x = [[126, 141, 126, 125, 126, 129], [128, 146, 127, 124, 126, 127], [126, 141, 127, 125, 126, 127], [128, 139, 130, 126, 125, 124], [128, 145, 127, 124, 126, 127], [127, 146, 126, 124, 126, 128], [124, 128, 128, 128, 125, 127], [124, 131, 126, 127, 126, 128], [126, 141, 126, 125, 126, 129], [126, 136, 130, 127, 125, 126], [127, 146, 125, 124, 126, 129], [128, 150, 124, 123, 126, 129], [127, 136, 130, 126, 125, 124], [127, 144, 127, 125, 126, 128]]
Indices start at 0.
(0, 0) = 126
(5, 4) = 126
(8, 5) = 129
(8, 3) = 125
(5, 0) = 127
(1, 5) = 127
(3, 1) = 139
(12, 3) = 126
(8, 4) = 126
(2, 1) = 141
(13, 2) = 127
(12, 2) = 130
(13, 3) = 125
(1, 0) = 128
(9, 3) = 127
(13, 5) = 128
(6, 0) = 124
(11, 4) = 126
(4, 3) = 124
(13, 1) = 144
(1, 3) = 124
(3, 4) = 125
(6, 1) = 128
(2, 4) = 126
(9, 5) = 126
(3, 5) = 124
(3, 2) = 130
(6, 2) = 128
(3, 0) = 128
(8, 1) = 141
(10, 5) = 129
(2, 3) = 125
(1, 4) = 126
(10, 0) = 127
(7, 4) = 126
(4, 1) = 145
(1, 2) = 127

a = [140 145 138 137 107 123 112 123 141 112 132 125 125 115 117]
a[-15]: 140
a[14]: 117
a[10]: 132
a[-13]: 138
a[5]: 123

A =
[[132 139 132 115 133 128 146 111 127 133 138 126 144 123 127]
 [123 142 132 126 136 138 139 116 138 136 134 122 135 127 119]
 [129 132 127 114 139 143 137 118 118 137 134 116 128 126 132]
 [120 145 133 124 139 135 139 124 140 136 133 123 141 123 119]
 [118 136 127 134 129 121 131 120 135 132 132 110 124 139 132]
 [123 121 129 119 139 123 134 121 124 143 139 116 132 130 130]
 [123 139 122 124 135 137 130 112 137 136 138 123 125 119 117]
 [120 138 127 131 140 138 136 118 131 138 131 117 135 136 130]
 [119 130 131 127 135 127 134 118 132 139 137 112 136 132 128]
 [125 127 128 121 132 123 136 107 124 140 136 111 132 131 127]
 [130 132 129 124 137 125 147 114 121 124 130 129 156 118 129]
 [117 137 130 134 136 134 130 127 136 136 132 117 128 137 126]
 [127 121 128 110 138 136 134 117 120 138 140 120 137 124 129]
 [126 134 128 119 133 122 145 108 126 132 137 117 140 127 127]]
Rows and columns are counted from 0.
row 0 col 0	132
row 4 col 7	120
row 6 col 6	130
row 3 col 9	136
row 9 col 10	136
row 4 col 4	129
row 7 col 14	130
row 13 col 4	133
row 11 col 8	136
row 10 col 14	129
row 1 col 1	142
row 9 col 0	125
row 3 col 7	124
row 3 col 3	124
row 10 col 13	118
row 8 col 11	112
row 8 col 9	139
row 6 col 7	112
row 3 col 1	145
row 9 col 5	123
row 9 col 2	128
row 6 col 14	117
row 7 col 5	138
row 4 col 8	135
row 12 col 11	120
row 0 col 13	123
row 1 col 4	136
row 5 col 10	139
row 8 col 5	127
row 6 col 10	138
row 2 col 0	129
row 0 col 7	111
row 7 col 2	127
row 11 col 6	130
row 8 col 2	131

W = ((119, 137, 127, 138, 139), (113, 140, 117, 146, 105), (133, 137, 131, 119, 127), (139, 128, 142, 120, 105), (115, 122, 140, 139, 116), (140, 133, 120, 111, 156), (131, 145, 129, 122, 132), (146, 130, 134, 110, 117), (129, 132, 134, 127, 119), (146, 131, 142, 115, 103))
Indices start at 0.
(0, 0) => 119
(4, 0) => 115
(8, 3) => 127
(7, 0) => 146
(2, 3) => 119
(2, 0) => 133
(9, 3) => 115
(6, 0) => 131
(8, 1) => 132
(1, 4) => 105
(8, 0) => 129
(1, 2) => 117
(3, 4) => 105
(7, 3) => 110
(4, 4) => 116
(0, 4) => 139
(3, 0) => 139
(6, 1) => 145
(5, 2) => 120
